Here is a tiny trained network, its code and every weight. The questions are about switching its units off for an input and a class, where a switched-off unit gives its printed mean instead of its output.

import numpy as np


def w(rows, s, z=0):
    codes = np.array(rows[::2]) - 128.0
    scale = np.full(codes.shape[1], s)
    scale[-1] = z or s
    return codes * scale


def f(y):
    return np.maximum(y, 0)


def log_softmax(a):
    a = a - a.max(-1, keepdims=True)
    return a - np.log(np.exp(a).sum(-1, keepdims=True))


def net(x, mask):
    res = np.array(x, float).reshape(1, 5) / 4 @ E
    y = f(res @ A[0][:, :-1].T + A[0][:, -1])
    res = res + np.where(mask, y, B[0][:, -1]) @ B[0][:, :-1]
    return log_softmax(res[-1] @ U[:, :-1].T + U[:, -1])


A, B = {}, {}
E = w([
[172,106,68,140],'x0',
[183,151,89,23],'x1',
[254,123,178,171],'x2',
[120,201,182,53],'x3',
[134,199,172,227],'x4',
],0.0086)
A[0] = w([
[129,93,75,156,163],'N0',
[158,109,110,84,238],'N1',
[103,84,123,66,113],'N2',
[146,101,127,174,209],'N3',
[46,147,119,153,43],'N4',
[53,126,131,112,81],'N5',
[148,119,131,189,209],'N6',
[100,129,82,65,131],'N7',
[174,156,163,121,244],'N8',
[138,201,158,104,255],'N9',
[130,168,114,76,84],'N10',
[176,101,81,148,235],'N11',
[149,82,87,143,105],'N12',
[65,118,108,161,156],'N13',
[76,149,141,195,143],'N14',
[105,125,98,111,77],'N15',
[57,132,248,176,254],'N16',
],0.015,0.0047)
B[0] = w([
[151,43,121,72,181],'N0',
[37,124,200,48,190],'N1',
[91,198,53,41,179],'N2',
[111,36,203,199,191],'N3',
[197,90,33,106,180],'N4',
[164,111,33,104,174],'N5',
[134,101,171,232,202],'N6',
[60,253,82,50,189],'N7',
[29,172,254,166,185],'N8',
[62,251,157,212,189],'N9',
[67,174,176,129,160],'N10',
[68,16,187,116,198],'N11',
[126,56,212,101,167],'N12',
[248,74,49,125,191],'N13',
[202,89,99,207,208],'N14',
[43,159,148,150,149],'N15',
[196,188,34,223,249],'N16',
],0.0064,0.014)
U = w([
[169,128,243,90,6],'0',
[192,166,183,230,148],'1',
[146,200,125,208,219],'2',
[200,24,147,136,235],'3',
[244,50,2,138,2],'4',
[110,147,58,3,120],'5',
],0.008,0.0043)

Each question gives the input, the list of numbers given to net, and the class t.
The units are the neurons (one row each of A and B). Each row of codes is followed by its name. A weight is (code - 128) times the scale printed after its matrix; where a second scale follows, it is the last column's (A, B and U).
mask holds one flag per neuron, in row order. A switched-off neuron (its flag False) gives its mean, the last column of its row in B, instead of its output. The means were averaged over made-up inputs and are rounded, as every weight is.
A unit's drop is (log p(t) with every unit on - log p(t) with that unit switched off) / (log p(t) with every unit on - log p(t) with every unit switched off).
The circuit of an input: a set's keep is (log p(t) with only the set's units on - log p(t) with every unit switched off) / (log p(t) with every unit on - log p(t) with every unit switched off). Starting from the 12 units with the biggest drops (on a tie, the unit counted first), units are removed one at a time, each time the one whose removal leaves the highest keep (on an exact tie, the one counted first), for as long as the keep stays at least 0.8.
units of the circuit, in order: the units of the circuit, biggest drop first
top k neurons: the k neurons with the biggest drops, biggest first
drop when u is switched off: that unit's drop, to one decimal
input [-3,4,4,5,-2], class 0: units of the circuit, in order => (N16 N8)
input [-3,-7,-4,4,8], class 4: units of the circuit, in order => (N4 N13 N14)
input [2,1,-2,-5,6], class 3: top 2 neurons => (N16 N9)
input [3,-2,3,1,0], class 0: units of the circuit, in order => (N16 N14)
input [7,-2,7,4,-1], class 0: units of the circuit, in order => (N16 N14 N8)
input [-3,1,-1,-8,-6], class 5: units of the circuit, in order => (N2 N14 N16)
input [-3,-8,-6,8,2], class 4: top neuron => (N4)
input [6,-2,-2,-2,5], class 4: top 4 neurons => (N8 N1 N9 N13)
input [2,-7,6,-3,-3], class 3: drop when N9 is switched off => 0.2
input [5,-5,-1,-1,7], class 4: drop when N1 is switched off => 0.1
input [-2,5,-4,-6,1], class 5: drop when N16 is switched off => 0.1
